Facts:
zogus Φ plasul; zogus Φ stesu; zogus Φ poto; vato Φ legru; vato Φ dimazel
vato Φ brozik; kugrom Φ lobramu; kugrom Φ tribruk; kugrom Φ nune; kugrom Φ nabreku
kugrom Φ flanum; suguk Φ trodem; grivak Φ kalas; grivak Φ dimazel; grivak Φ gradrur
damur Φ mitu; damur Φ plozan; damur Φ skebril; damur Φ klise; fivi Φ plasul
fivi Φ podil; fivi Φ skuzom; fivi Φ megrum; fivi Φ ravinin; mitos Φ legru
mitos Φ mekim; gufol Φ zovin; gufol Φ zapa; gufol Φ stasar; brina Φ grigi
brina Φ ziram; grasen Φ stubra; grasen Φ gifem; grasen Φ tefak; grasen Φ plege
plafaflur Φ nuror; plafaflur Φ keni; plafaflur Φ flolal; plafaflur Φ lufiklok; plafaflur Φ mikon
plafaflur Φ leskul; plafaflur Φ puven; letu Φ zoto; letu Φ brozik; letu Φ fesa
plepelis Φ bemor; plepelis Φ keni; medir Φ kluso; medir Φ stubra; medir Φ bruflo
medir Φ bemor; medir Φ lufiklok; medir Φ megrum; truser Φ tribristu; putrofus Φ drigrusun
zazu Φ skobel; zazu Φ kanin; zazu Φ fadem; pusur Φ gifem; pusur Φ pako
pusur Φ drofus; zazem Φ podil; siple Φ farus; siple Φ kanin; siple Φ plufun
siple Φ drodral; siple Φ plugor; siple Φ skuzom; seklu Φ flalur; seklu Φ stasar
kuplil Φ bruflo; kuplil Φ sefe; nulalem Φ brudru; nulalem Φ tefak; nulalem Φ grapos
samas Φ kluskefle; samas Φ fakul; mupla Φ zovin; mupla Φ dibra; mupla Φ skuzom
sabal Φ skedrok; sabal Φ brozik; pastir Φ tredros; pastir Φ zufluvo; pastir Φ skikis
maplum Φ flosor; maplum Φ drigrusun; tokun Φ mibrar; tokun Φ zufluvo; tokun Φ stasar
tokun Φ ravinin; dupotro Φ lobramu; dupotro Φ ranan; dupotro Φ drodral; dorul Φ trodem
dorul Φ seklo; dorul Φ brinur; dorul Φ gamik; dorul Φ skikis; skozel Φ nune
skozel Φ digro; skozel Φ skikis; grostuki Φ stubra; grostuki Φ dimazel; grostuki Φ banostul
bofen Φ mumor; bofen Φ fesa; kistim Φ klise; kistim Φ tefak; kistim Φ flosor
kistim Φ banostul; risti Φ plufun; risti Φ flalur; risti Φ tribristu; skosku Φ kalas
skosku Φ robral; skosku Φ gradrur; skosku Φ skore; koze Φ gifem; fedir Φ plozan
fedir Φ brama; fedir Φ gamik; katem Φ poto; pulen Φ skebril; pulen Φ gigigrol
pulen Φ lufiklok; pulen Φ skore; klastis Φ brudru; klastis Φ folesis; klastis Φ drodral
klastis Φ peskar; flomak Φ mitu; grebrok Φ keni; grebrok Φ kuveri; betrala Φ gogranos
vato Ξ brudru; dimazel Ξ pako; stinofu Ξ nuror; kliku Ξ skikis; rufan Ξ flanum
grivak Ξ bruflo; fivi Ξ mibrar; kalas Ξ plasul; peskar Ξ sabal; mekim Ξ katem
puven Ξ flosor; drigrusun Ξ zovin; mitos Ξ pusur; brinur Ξ klugre; nuror Ξ zoto
gufol Ξ timur; brina Ξ grapos; megrum Ξ bofen; stoflis Ξ skipim; stubra Ξ tribristu
zovin Ξ podo; drogras Ξ lufiklok; skebril Ξ gufol; lufiklok Ξ fedir; drodral Ξ kalas
grapos Ξ drogras; grasen Ξ zufluvo; plafaflur Ξ podil; mikon Ξ dimazel; letu Ξ trogrek
plege Ξ kanin; brupin Ξ gamik; trogrek Ξ grasen; kagre Ξ skore; pleler Ξ ranan
vulim Ξ stoflis; kuveri Ξ fubros; sefe Ξ brupin; ravinin Ξ nuvugras; truser Ξ plufun
kliflum Ξ mumor; nabreku Ξ folesis; mumor Ξ truser; plufun Ξ skedrok; leskul Ξ plege
kanin Ξ tritrol; mibrar Ξ klise; zazu Ξ stasar; tribristu Ξ plugor; pusur Ξ pastir
gifem Ξ stubra; zazem Ξ bemor; fesa Ξ fizal; bruflo Ξ mupla; plozan Ξ drofus
skikis Ξ megrum; siple Ξ kluso; gradrur Ξ zazem; kuplil Ξ gradrur; kluso Ξ madrir
klugre Ξ masker; tritrol Ξ gifem; mupla Ξ grisobi; zufluvo Ξ dorul; sabal Ξ mitu
pastir Ξ bonelam; nuvugras Ξ seklo; digro Ξ legru; flanum Ξ fumol; keni Ξ kistim
flalur Ξ stesu; skobel Ξ leskul; robral Ξ plafaflur; dupotro Ξ fugras; zoto Ξ ziram
gigigrol Ξ risti; dorul Ξ pleler; masker Ξ dupotro; fadem Ξ digro; bemor Ξ fivi
trodem Ξ nabreku; fakul Ξ mitos; legru Ξ kuplil; podo Ξ vato; bofen Ξ fesa
kloflal Ξ rufan; skedrok Ξ mekim; stesu Ξ keni; kistim Ξ zazu; risti Ξ skobel
koze Ξ siple; nidris Ξ robral; stasar Ξ flolal; grisobi Ξ skebril; fedir Ξ fadem
gamik Ξ putrofus; katem Ξ kuveri; skuzom Ξ drigrusun; fugras Ξ mumom; mumom Ξ fosas
klastis Ξ suguk; skipim Ξ mikon; timur Ξ skuzom; fosas Ξ kagre; drofus Ξ mutras
mitu Ξ kliflum; seklo Ξ brinur; flosor Ξ tupli; fumol Ξ trodem; mutras Ξ grivak
flolal Ξ fakul

Known rows:
0 -1 -1 2 -2 0 0 0 0 1 -1 0 -1 -1 -2 0 0 2 -1 3 2 0 0 4 -1 0 1 1 -2 -1 0 0 1 1 -1 1 -2 1 2 1 0: gamik
0 2 1 -5 0 1 1 4 0 -1 2 -1 1 1 3 -2 -1 0 3 0 -2 -3 -1 -4 1 -1 -1 -2 1 2 0 3 -2 1 -1 -2 4 0 1 1 1: samas
-7 -10 -4 7 -3 15 -3 -6 1 4 5 7 -7 11 -1 7 -2 10 5 3 16 -1 2 3 1 0 -6 -1 -5 2 5 0 -7 2 7 -9 -7 -3 -2 -14 2: plozan
-9 4 -6 7 -2 4 4 -1 -3 -2 -6 0 1 -4 -2 -1 -14 -7 -10 8 -10 -1 -2 -10 -5 3 2 -2 -5 1 -2 -6 0 -7 9 2 -9 1 -4 -3 5: gradrur
3 -1 -5 -2 4 -4 -8 9 1 0 -2 1 -5 -7 6 0 8 -24 1 -4 5 0 -1 0 -1 0 1 4 -4 -8 -3 2 -5 14 -12 3 -12 0 2 1 -1: bonelam
0 -2 -1 0 1 0 -3 2 -1 0 -1 0 -1 -2 3 0 1 1 0 -2 -1 3 1 5 1 1 2 1 -1 -1 0 -1 -1 3 1 3 -4 1 -2 0 -2: plasul
-6 0 0 4 0 -3 -4 -2 -1 2 -4 -1 2 4 0 -3 5 -4 3 2 0 -3 3 11 1 2 2 2 2 -5 -5 -2 1 5 3 0 -2 -1 2 5 -2: gifem
1 -3 2 2 -4 -4 -2 5 0 4 -2 -1 1 -7 -2 0 0 -6 1 -12 1 5 -2 2 -7 -2 -11 1 -1 -1 -2 -3 15 -5 -2 4 7 -4 4 1 -2: nuvugras
5 -2 -1 -1 2 -2 -6 5 1 1 -2 0 -1 -4 1 0 5 -13 1 -3 4 1 0 2 -2 0 0 2 -1 -4 -1 1 -1 6 -6 3 -5 1 2 2 -2: fakul
1 -1 0 1 0 -1 -1 -1 0 1 -1 0 -1 -1 -1 1 0 1 -1 -1 0 3 1 4 -1 0 0 1 0 -1 0 -1 0 0 1 1 -1 0 -1 0 -1: dibra
2 -2 0 0 1 -2 -4 1 0 0 -1 0 1 -1 -2 0 2 -1 0 1 1 2 1 6 -1 0 1 2 0 -2 0 0 1 1 -3 1 -2 1 1 2 -2: tritrol
1 -1 0 2 -2 1 -1 -2 0 1 -1 0 -1 -1 -1 0 0 2 -1 2 2 1 0 2 -1 -1 1 1 -1 -1 -1 0 0 2 -2 2 -2 1 1 1 0: nune
-3 1 0 4 0 -2 -1 -3 0 1 -2 0 3 2 -1 0 1 -1 -1 -1 2 -2 1 8 1 1 0 1 -1 -1 -1 -1 1 0 2 0 0 -1 0 0 -1: tefak
2 -2 0 2 -1 1 -1 -2 0 1 -1 0 0 0 -3 2 0 2 -1 -1 1 1 0 -2 -1 0 -1 1 1 0 1 0 2 -3 3 1 0 -1 0 0 -1: sefe
0 -3 0 2 1 -1 -1 -2 0 0 0 0 -1 -1 -2 0 0 -1 -2 -1 1 3 1 1 -2 0 1 1 -1 -1 0 1 1 0 -1 1 -3 0 0 0 -1: fesa
2 -3 1 1 -1 1 -1 -3 0 2 -2 0 0 0 -4 2 0 2 -2 -1 2 1 1 -1 -1 0 -1 0 0 0 1 -1 2 -3 3 0 0 -1 1 1 -1: nidris
0 -1 0 2 0 0 -1 -1 0 1 -1 0 -1 -1 -1 1 0 0 -2 0 1 1 1 1 -1 0 0 1 -1 -1 0 -1 1 -1 0 1 -1 0 0 0 -1: pufu
15 -10 0 -4 5 11 0 -8 4 -1 2 -4 4 1 -3 1 -1 -13 0 -5 8 -5 -1 -22 -3 1 2 -4 4 5 3 16 -1 3 8 1 10 -3 2 7 2: sabal

Rows:
No name comes twice in this set of rows, the named rows included.
5 -2 0 0 4 -1 -7 -3 1 -1 -1 -1 3 2 -4 0 4 0 0 6 2 1 2 9 2 0 5 2 3 -2 1 2 -4 2 -2 0 -2 3 1 5 -1 : fugras
6 2 -2 -8 1 0 -3 13 1 -1 -1 -1 -7 -5 8 -3 6 -22 6 0 4 -4 -3 -8 -1 -2 -2 0 -5 -6 -4 8 -7 18 -11 1 -4 0 6 3 3 : pastir
-8 9 -3 -4 -1 6 6 6 -3 -3 -5 -2 -1 -3 4 -3 -12 -4 -5 6 -15 -7 -3 -18 1 2 0 -5 -3 3 -3 -4 -3 -5 10 -1 -4 1 -3 -1 5 : kuplil
-7 -3 -4 7 -5 3 5 -4 2 2 9 5 -4 5 6 6 1 10 2 0 12 0 1 1 2 0 -1 1 -2 3 3 -1 -5 6 -3 -3 -5 -3 -4 -11 1 : skebril
-7 2 2 -1 -1 2 2 -1 0 2 -2 -3 3 6 2 -4 1 -1 5 0 -3 -9 1 -2 2 2 -2 -3 3 0 -4 2 1 2 10 -3 7 -4 3 4 1 : koze
19 -8 -2 1 -1 9 -3 -9 5 2 -4 -3 6 -1 -6 6 1 -9 -3 -2 11 -7 0 -9 -2 2 2 0 2 2 3 9 -2 1 6 4 6 0 3 6 0 : mitu
1 -5 -1 0 1 3 -3 1 -1 0 -1 -1 0 -3 2 0 0 3 1 -4 -1 3 1 3 0 1 1 1 -1 0 0 0 1 2 4 3 -3 1 -2 1 -3 : poto
-3 8 -1 10 -10 -14 18 -9 3 -1 11 0 5 -1 12 5 4 11 -4 -11 9 0 -3 7 5 1 5 3 -4 8 3 -2 -3 9 -11 6 10 -3 -6 -10 -1 : drigrusun
4 2 0 0 0 -5 -4 -1 0 -1 0 0 -1 0 -3 -1 4 -6 -1 2 -1 3 1 6 -1 0 0 2 2 -4 0 -3 -3 0 -7 -1 0 2 0 -1 0 : tribristu
-2 2 -1 -6 3 -2 -5 10 0 1 -2 -2 -2 -1 10 -5 9 -25 7 -4 3 -8 -2 -3 2 1 -1 0 0 -7 -7 4 -5 17 -3 0 -2 -3 5 4 1 : pusur
5 0 2 -7 4 2 -4 5 0 -2 1 -2 2 1 1 -3 2 -2 5 1 -2 -1 0 5 1 -1 0 -1 3 0 0 5 -2 3 -1 0 7 2 2 5 0 : dupotro
-8 1 -9 11 -6 6 2 3 -3 -3 -5 -1 4 -4 0 -2 -17 -8 -9 11 -12 0 -2 2 -8 5 1 -2 -5 1 -4 -8 -3 -3 10 4 -6 3 -6 -3 8 : mibrar
-9 -11 -5 5 0 13 -5 -1 0 3 6 7 -7 11 2 7 0 9 6 3 13 0 3 3 2 0 -4 -1 -3 1 4 -2 -8 3 6 -9 -12 -3 -4 -15 2 : bruflo
-12 6 3 0 3 -14 -7 11 -4 -1 1 2 -1 -1 0 -6 5 4 3 4 -7 10 2 28 1 -3 -1 4 0 -6 -2 -8 6 0 -17 -1 -5 3 1 1 -3 : fubros

Now the same nodes, written a new way:
Known rows:
-10 12 -1 -12 15 -11 -8 9 1 15 -12 12 -5 0 -4 18 -24 -20 3 -11 -18 0 -16 7 -2 -11 3 -1 6: fubros
-7 11 15 -27 6 -15 11 5 3 15 8 13 25 -21 25 -12 14 24 -19 3 -12 -29 29 27 20 -16 -6 -12 14: mitos
-13 14 3 -7 15 -11 -5 11 1 8 -6 7 -2 4 -1 16 -17 -17 -2 -11 -14 6 -14 5 9 -6 1 -2 2: kaplok
-10 12 6 -19 18 -14 -5 12 5 10 -5 7 -1 2 1 16 -15 -17 -8 -13 -16 0 -13 12 11 -4 2 -2 6: bonelam
2 11 12 7 16 -14 -17 15 8 -3 11 8 -13 -11 -20 17 -5 -22 10 -19 4 1 -13 -7 -13 2 3 -10 -2: lobramu
-10 12 19 5 19 -10 -2 15 4 -3 13 7 -11 -5 -19 -3 -22 -19 -4 -17 5 -4 -19 -7 -21 9 2 -10 11: brama
17 8 24 16 -26 2 -34 -31 7 -21 -3 -20 -18 -7 26 -9 16 -23 -1 3 26 18 -15 27 17 -20 7 -15 24: zovin
-17 15 6 -4 17 -11 4 8 3 7 -20 10 16 11 5 5 -31 2 2 3 -21 -9 -18 12 0 -10 0 -2 18: flomak
-20 15 16 19 6 14 14 9 -9 -2 -17 19 26 21 21 28 15 23 -9 19 24 14 10 -18 -23 17 2 31 3: klugre
-4 -2 5 -11 -7 17 11 4 -9 6 10 -3 -5 -5 -9 -17 7 -11 -15 -11 14 6 -6 -11 -5 5 -5 2 -8: kalas
9 -6 -10 18 -3 -17 5 -2 17 -14 -1 -16 27 5 11 -21 -30 26 22 -15 13 5 -11 -12 -15 -2 -15 -12 -14: fedir
-5 -6 11 10 8 16 7 12 1 -13 13 -3 -8 0 -19 -20 5 3 -3 -3 4 -16 -6 -16 -16 10 0 -2 -12: plozan
-18 15 -2 -7 16 -15 -3 4 5 7 -18 9 12 11 9 15 -28 -3 4 0 -23 -1 -16 15 12 -12 1 0 12: nulalem
-7 16 -11 1 14 -16 -23 2 9 8 -22 12 3 9 13 25 -10 -2 21 2 -22 3 -5 18 19 -20 6 -4 -1: seklu
-1 10 12 7 17 -15 -15 16 7 -2 12 10 -13 -10 -18 15 -6 -19 9 -19 5 -1 -13 -8 -13 3 6 -10 1: tredros
-15 -8 -8 12 2 32 -19 -7 6 -23 11 -26 -17 19 -21 -20 14 -10 -3 15 -25 -28 20 -20 22 -19 1 33 -23: bruflo
1 11 14 8 16 -15 -17 16 6 -7 14 11 -14 -14 -18 16 -8 -21 14 -19 6 -4 -14 -7 -18 -1 4 -13 1: tribruk
-7 -6 6 2 6 14 8 10 -2 -2 8 -6 -3 2 -9 -17 -1 -10 -13 -4 11 1 -12 -11 -13 13 -1 0 4: flosor

Rows:
No name comes twice in this set of rows, the named rows included.
-3 -6 2 -5 -11 21 11 -1 -8 2 11 -5 -3 -3 -8 -18 9 -4 -17 -5 17 6 0 -11 -7 11 -3 4 -5 : robral
-8 10 -7 8 8 -13 -3 -6 7 -4 -14 9 12 11 11 12 -4 19 18 11 -15 -4 -3 10 5 -13 5 -8 3 : klastis
-5 12 16 -4 15 -11 -15 14 6 2 1 -3 -16 -3 -4 11 -2 -23 -8 -17 14 13 -16 3 4 1 2 -8 12 : brudru
-12 10 4 15 13 -15 5 7 6 -13 0 16 16 0 -9 -3 -14 23 22 13 -13 -23 -6 -2 -24 -11 2 -12 13 : dorul
-8 10 11 -3 16 -7 0 16 3 6 6 -7 -8 2 -11 -10 -25 -21 -13 -19 3 7 -20 -8 -5 10 -5 1 3 : klise
3 -6 16 17 10 -9 5 16 2 -18 15 11 -9 -13 -22 -13 3 16 11 -6 16 -18 -4 -14 -24 11 2 -13 4 : trodem
-13 -15 -8 9 6 32 7 6 3 -13 11 -19 -9 17 -19 -20 9 -3 -10 8 -17 -22 5 -19 6 8 -6 29 -25 : drofus
11 4 -8 1 13 -12 -16 15 0 -1 6 4 -18 -8 -17 26 5 -23 1 -17 -4 15 -8 1 11 6 4 -8 -4 : plugor
3 -12 -21 16 -10 -13 6 -15 -14 -17 -3 11 -6 -4 -3 24 10 24 17 21 -21 18 18 18 19 -3 6 -14 9 : risti
0 4 -15 13 -5 -12 -6 -17 8 -2 -15 7 12 4 17 19 11 21 22 17 -12 -3 19 6 10 -15 4 -6 -6 : siple
-10 6 8 -11 19 6 4 15 0 12 -2 -7 -13 8 -6 -9 -20 -23 -16 -13 -1 11 -18 -7 2 15 -6 14 9 : pako
16 -9 -19 14 -16 -16 -3 -23 15 -3 -17 -11 25 10 22 -12 -6 23 21 1 -3 10 14 -4 17 -7 -2 0 -20 : fivi
-12 -3 -12 -2 7 9 9 -23 0 9 -23 -5 14 16 22 -12 -9 8 -9 21 -15 1 -12 5 11 7 -5 18 10 : plafaflur
0 9 4 -4 16 -11 -11 14 5 5 5 3 -15 -5 -13 17 -2 -23 -4 -19 -1 8 -12 -3 2 6 1 -6 -3 : folesis

